Here is a tiny trained network, its code and every weight. The questions are about switching its units off for an input and a target symbol, where a switched-off unit gives its printed mean instead of its output.

import numpy as np


def w(rows, s, z=0):
    codes = np.array(rows[::2]) - 128.0
    scale = np.full(codes.shape[1], s)
    scale[-1] = z or s
    return codes * scale


def f(y):
    return np.maximum(y, 0)


def softmax(a):
    e = np.exp(a - a.max(-1, keepdims=True))
    return e / e.sum(-1, keepdims=True)


def log_softmax(a):
    a = a - a.max(-1, keepdims=True)
    return a - np.log(np.exp(a).sum(-1, keepdims=True))


def net(x, mask):
    ids = ['βγδημξπστφ'.index(c) for c in x.split()]
    T = len(ids)
    res = E[ids] + P[:T]
    r = res
    for j in range(2):
        rows = slice(2 * j, 2 * j + 2)
        q, k, v = (r @ M[0][rows].T for M in (Q, K, V))
        z = softmax(np.where(np.tri(T) > 0, q @ k.T / 2**0.5, -1e9)) @ v
        o = O[0][rows]
        res = res + np.where(mask[j], z, o[:, -1]) @ o[:, :-1]
    y = f(res @ A[0][:, :-1].T + A[0][:, -1])
    res = res + np.where(mask[2:26], y, B[0][:, -1]) @ B[0][:, :-1]
    return log_softmax(res[-1] @ U[:, :-1].T + U[:, -1])


Q, K, V, O, A, B = {}, {}, {}, {}, {}, {}
E = w([
[91,86,132,107],'β',
[91,82,124,112],'γ',
[94,85,125,107],'δ',
[84,89,132,98],'η',
[147,58,170,81],'μ',
[136,48,95,213],'ξ',
[134,61,56,165],'π',
[145,134,35,15],'σ',
[180,248,142,177],'τ',
[253,102,58,114],'φ',
],0.016)
P = w([
[145,46,205,116],'0',
[144,65,180,102],'1',
[134,78,152,113],'2',
[121,96,137,119],'3',
[113,113,122,131],'4',
[102,126,106,150],'5',
[92,146,86,153],'6',
[82,163,69,168],'7',
[74,172,42,186],'8',
[70,207,23,183],'9',
[62,220,2,198],'10',
[70,146,61,233],'11',
],0.0073)
Q[0] = w([
[197,215,154,162],'h0',
[149,254,180,107],'h0',
[94,92,124,110],'h1',
[117,92,81,110],'h1',
],0.031)
K[0] = w([
[132,56,198,73],'h0',
[134,6,111,101],'h0',
[93,147,95,156],'h1',
[149,202,82,163],'h1',
],0.023)
V[0] = w([
[181,199,152,83],'h0',
[247,59,85,158],'h0',
[218,155,92,142],'h1',
[120,77,24,44],'h1',
],0.015)
O[0] = w([
[131,231,38,29,59],'h0',
[189,144,22,255,235],'h0',
[193,170,45,220,170],'h1',
[113,24,31,51,245],'h1',
],0.0089,0.011)
A[0] = w([
[60,107,253,193,33],'n0',
[155,152,105,128,149],'n1',
[138,139,216,40,98],'n2',
[181,140,119,156,128],'n3',
[145,107,125,120,90],'n4',
[113,160,82,174,91],'n5',
[84,77,117,94,101],'n6',
[161,101,225,36,177],'n7',
[82,139,71,29,160],'n8',
[82,84,255,234,109],'n9',
[186,151,185,149,121],'n10',
[94,132,137,47,40],'n11',
[140,100,110,113,96],'n12',
[182,192,164,115,39],'n13',
[19,173,143,164,138],'n14',
[93,157,192,105,2],'n15',
[70,48,162,110,51],'n16',
[170,178,112,122,51],'n17',
[149,172,162,135,76],'n18',
[100,100,180,231,132],'n19',
[93,29,157,118,114],'n20',
[40,131,178,95,87],'n21',
[96,149,78,33,64],'n22',
[71,37,197,174,126],'n23',
],0.0087,0.0067)
B[0] = w([
[119,147,17,76,144],'n0',
[117,143,142,93,165],'n1',
[39,107,76,179,139],'n2',
[100,140,141,89,190],'n3',
[101,122,126,128,153],'n4',
[148,99,168,91,202],'n5',
[130,135,111,192,193],'n6',
[252,110,193,143,153],'n7',
[169,160,162,196,186],'n8',
[171,108,70,195,193],'n9',
[167,129,109,145,138],'n10',
[163,158,133,181,140],'n11',
[106,99,103,141,183],'n12',
[116,71,87,173,144],'n13',
[160,106,121,122,141],'n14',
[86,188,70,162,129],'n15',
[156,112,80,42,185],'n16',
[99,110,145,172,152],'n17',
[124,96,84,149,139],'n18',
[86,162,118,79,226],'n19',
[73,153,167,190,252],'n20',
[188,168,138,113,141],'n21',
[103,93,130,58,163],'n22',
[92,160,207,48,251],'n23',
],0.021,0.014)
U = w([
[133,98,115,133,99],'β',
[133,96,123,93,92],'γ',
[137,70,140,127,47],'δ',
[147,168,124,152,253],'η',
[163,1,213,143,138],'μ',
[100,177,57,124,128],'ξ',
[45,56,149,135,151],'π',
[123,43,114,243,86],'σ',
[124,104,106,139,64],'τ',
[148,13,64,76,137],'φ',
],0.006,0.0049)

Each question gives the input, a string of symbols that net reads in full, and the target symbol t.
The units are the heads (2 rows each of Q, K, V and O) and the neurons (one row each of A and B). Each row of codes is followed by its name. A weight is (code - 128) times the scale printed after its matrix; where a second scale follows, it is the last column's (O, A, B and U).
mask holds one flag per unit, heads first, then neurons. A switched-off unit (its flag False) gives its mean, the last column of its rows in O or B, instead of its output. The means were averaged over made-up inputs and are rounded, as every weight is.
A unit's drop is (log p(t) with every unit on - log p(t) with that unit switched off) / (log p(t) with every unit on - log p(t) with every unit switched off).
The circuit of an input: a set's keep is (log p(t) with only the set's units on - log p(t) with every unit switched off) / (log p(t) with every unit on - log p(t) with every unit switched off). Starting from the 12 units with the biggest drops (on a tie, the unit counted first), units are removed one at a time, each time the one whose removal leaves the highest keep (on an exact tie, the one counted first), for as long as the keep stays at least 0.8.
units of the circuit, in order: the units of the circuit, biggest drop first
most important unit: the unit with the biggest drop
k most important neurons: the k neurons with the biggest drops, biggest first
heads that matter: for each layer, one digit per head in row order, 1 if its drop is at least 0.15 and else 0, layers parted by /
input π η π π π μ π σ δ, target σ: units of the circuit, in order -> n8, n23, h1, n19
input μ π η σ π μ φ δ δ, target φ: most important unit -> h0
input φ η π μ μ β π μ δ δ, target μ: units of the circuit, in order -> h0, h1, n7
input π π φ γ η δ μ μ μ γ, target μ: 3 most important neurons -> n7, n19, n23
input φ μ γ, target φ: units of the circuit, in order -> h0, n20, n5
input η π μ ξ γ, target ξ: heads that matter -> 11
input δ π π π σ η, target σ: units of the circuit, in order -> n8, n23, n19, h0
input γ μ σ, target σ: units of the circuit, in order -> n8, h1, n23
input π μ γ δ, target μ: 3 most important neurons -> n7, n19, n23
input μ γ μ σ π, target σ: 3 most important neurons -> n8, n23, n19
input π γ δ η η γ σ π π φ δ, target φ: units of the circuit, in order -> n20, h1
input σ π η δ μ η η, target μ: heads that matter -> 10
input π γ τ η π μ η π η μ, target η: heads that matter -> 10
input γ μ β τ η μ, target σ: 3 most important neurons -> n23, n13, n19
input τ π π μ π π σ δ, target η: most important unit -> n8
input π μ φ ξ π, target φ: units of the circuit, in order -> n20, n8
input δ η μ π η π σ φ π, target φ: units of the circuit, in order -> n20, h1
input π η δ η μ, target μ: units of the circuit, in order -> n7, h0
input δ μ φ π ξ, target φ: units of the circuit, in order -> n20, h0, n8
input π ξ φ π μ γ π γ μ β, target μ: units of the circuit, in order -> h0, n7, h1
input π π μ γ γ π φ σ, target φ: most important unit -> n22
